Below are the code and all the weights of a small trained network. Each question names an input and a class and asks about switching units off, where a switched-off unit gives its printed mean instead of its output.

import numpy as np


def w(rows, s, z=0):
    codes = np.array(rows[::2]) - 128.0
    scale = np.full(codes.shape[1], s)
    scale[-1] = z or s
    return codes * scale


def f(y):
    return np.maximum(y, 0)


def log_softmax(a):
    a = a - a.max(-1, keepdims=True)
    return a - np.log(np.exp(a).sum(-1, keepdims=True))


def net(x, mask):
    res = np.array(x, float).reshape(1, 7) / 4 @ E
    y = f(res @ A[0][:, :-1].T + A[0][:, -1])
    res = res + np.where(mask, y, B[0][:, -1]) @ B[0][:, :-1]
    return log_softmax(res[-1] @ U[:, :-1].T + U[:, -1])


A, B = {}, {}
E = w([
[125,131,129,29,187,130,124,145,99,130,127,127],'x0',
[128,128,128,128,128,128,128,128,128,128,128,128],'x1',
[144,114,136,129,131,126,122,129,125,126,140,250],'x2',
[134,118,111,127,128,36,144,116,125,200,108,129],'x3',
[128,128,128,128,128,128,128,128,128,128,129,128],'x4',
[128,128,128,128,128,128,128,128,128,128,128,128],'x5',
[128,128,128,128,128,128,128,128,128,128,128,128],'x6',
],0.016)
A[0] = w([
[128,128,129,128,129,132,127,129,128,125,129,130,134],'N0',
[126,129,128,63,169,128,126,140,107,129,128,127,133],'N1',
[123,136,139,129,128,199,119,134,131,69,142,127,248],'N2',
[127,129,127,125,130,128,128,129,127,129,127,124,128],'N3',
[126,129,129,52,183,128,125,141,105,129,127,127,133],'N4',
[129,127,128,148,110,128,129,122,136,127,129,128,167],'N5',
[129,128,128,145,111,128,129,123,135,127,128,128,165],'N6',
[124,134,136,129,128,185,121,133,130,83,140,128,223],'N7',
[128,128,127,129,127,126,129,127,128,130,127,127,133],'N8',
[125,129,129,29,192,129,125,144,95,130,127,127,136],'N9',
[130,127,128,188,86,128,130,117,149,127,128,129,224],'N10',
[117,137,122,127,126,130,133,127,130,129,123,32,254],'N11',
[129,127,129,126,131,128,127,129,126,128,129,133,122],'N12',
[141,118,135,129,131,126,122,129,126,126,134,230,132],'N13',
[129,128,128,126,131,128,128,128,127,128,128,131,123],'N14',
[146,114,137,129,131,126,121,129,125,127,137,251,133],'N15',
[134,119,115,127,129,44,139,120,125,196,111,129,135],'N16',
[133,119,116,127,128,45,138,121,125,192,112,129,134],'N17',
[128,129,129,128,128,132,127,129,128,125,129,128,136],'N18',
[127,129,128,126,130,128,128,129,127,128,128,125,125],'N19',
[131,127,128,196,71,128,131,115,154,127,129,129,244],'N20',
],0.016,0.0063)
B[0] = w([
[128,128,132,128,128,129,123,131,127,125,130,130,133],'N0',
[124,143,127,40,189,146,129,126,120,135,129,128,184],'N1',
[120,135,190,131,126,145,22,191,134,93,126,125,230],'N2',
[126,131,127,125,131,129,128,128,129,129,126,125,133],'N3',
[125,144,127,49,172,145,129,126,120,136,129,128,195],'N4',
[128,119,128,155,111,116,126,130,135,125,125,126,164],'N5',
[127,121,130,158,112,119,125,131,138,125,125,125,161],'N6',
[120,133,180,130,127,143,35,181,133,99,126,125,208],'N7',
[127,128,126,129,127,127,130,127,129,129,126,126,132],'N8',
[123,149,126,2,229,151,129,126,117,137,129,128,214],'N9',
[129,103,130,227,64,105,125,132,142,120,124,126,225],'N10',
[85,154,126,130,126,125,125,132,188,145,45,4,250],'N11',
[129,127,128,125,130,130,129,127,125,127,131,131,132],'N12',
[169,95,132,129,127,130,129,127,92,109,213,209,217],'N13',
[129,127,128,125,130,129,129,127,126,128,129,130,130],'N14',
[179,87,131,130,127,130,129,127,80,108,230,219,236],'N15',
[135,124,84,127,128,106,223,38,125,150,126,128,228],'N16',
[136,124,83,127,129,105,235,28,125,153,126,128,225],'N17',
[127,129,132,128,128,129,122,131,128,125,128,128,134],'N18',
[127,130,127,125,130,129,128,128,129,129,127,126,131],'N19',
[129,105,130,224,67,100,124,132,145,120,123,125,245],'N20',
],0.013,0.019)
U = w([
[53,155,186,248,21,121,27,242,211,87,2,39,251],'0',
[80,130,65,244,28,60,215,63,203,203,12,40,160],'1',
[180,62,184,245,18,135,33,241,100,54,202,220,149],'2',
[193,58,68,241,25,62,216,60,83,135,200,217,101],'3',
[54,214,175,54,190,204,36,236,172,124,19,42,164],'4',
[75,205,59,51,191,119,221,58,150,214,26,48,100],'5',
[168,130,176,55,189,206,43,227,59,70,202,223,70],'6',
[188,108,65,52,192,127,219,58,53,174,203,221,23],'7',
],0.0033,0.0019)

Each question gives the input, the list of numbers given to net, and the class t.
The units are the neurons (one row each of A and B). Each row of codes is followed by its name. A weight is (code - 128) times the scale printed after its matrix; where a second scale follows, it is the last column's (A, B and U).
mask holds one flag per neuron, in row order. A switched-off neuron (its flag False) gives its mean, the last column of its row in B, instead of its output. The means were averaged over made-up inputs and are rounded, as every weight is.
A unit's drop is (log p(t) with every unit on - log p(t) with that unit switched off) / (log p(t) with every unit on - log p(t) with every unit switched off).
The circuit of an input: a set's keep is (log p(t) with only the set's units on - log p(t) with every unit switched off) / (log p(t) with every unit on - log p(t) with every unit switched off). Starting from the 12 units with the biggest drops (on a tie, the unit counted first), units are removed one at a time, each time the one whose removal leaves the highest keep (on an exact tie, the one counted first), for as long as the keep stays at least 0.8.
circuit, biggest first: the units of the circuit, biggest drop first
most important unit: the unit with the biggest drop
top k neurons: the k neurons with the biggest drops, biggest first
drop of u: that unit's drop, to one decimal
input [2,-4,-6,1,-4,4,-8], class 5: most important unit : N2
input [2,6,-1,5,6,8,7], class 5: top 2 neurons : N15; N13
input [1,0,4,1,-6,-4,-6], class 7: circuit, biggest first : N2; N20
input [-8,-2,0,-3,3,-5,-2], class 0: top 2 neurons : N15; N13
input [1,0,-4,-2,0,6,-1], class 4: top 2 neurons : N20; N10
input [-2,8,0,3,-2,-5,2], class 1: top 2 neurons : N15; N13
input [-8,-1,0,1,6,-8,8], class 1: top 2 neurons : N15; N2
input [2,-4,-7,0,-8,4,8], class 4: top 2 neurons : N17; N16
input [1,-1,3,6,-1,5,-6], class 7: top 2 neurons : N20; N10
input [0,-5,0,0,-7,5,0], class 0: top 2 neurons : N15; N17
input [4,-7,6,0,7,-4,-7], class 6: top 2 neurons : N17; N16
input [8,-1,-1,1,1,-8,0], class 5: top 4 neurons : N2; N15; N7; N13
input [1,4,-2,4,-5,-4,4], class 5: top 2 neurons : N20; N10
input [-3,6,0,4,5,3,2], class 1: circuit, biggest first : N15
input [-5,2,-1,7,-5,1,3], class 1: drop of N15 : 0.3
input [7,5,-2,2,-5,-3,-8], class 5: drop of N13 : 0.0
input [-2,-7,2,-2,2,-2,-8], class 2: drop of N11 : 0.1
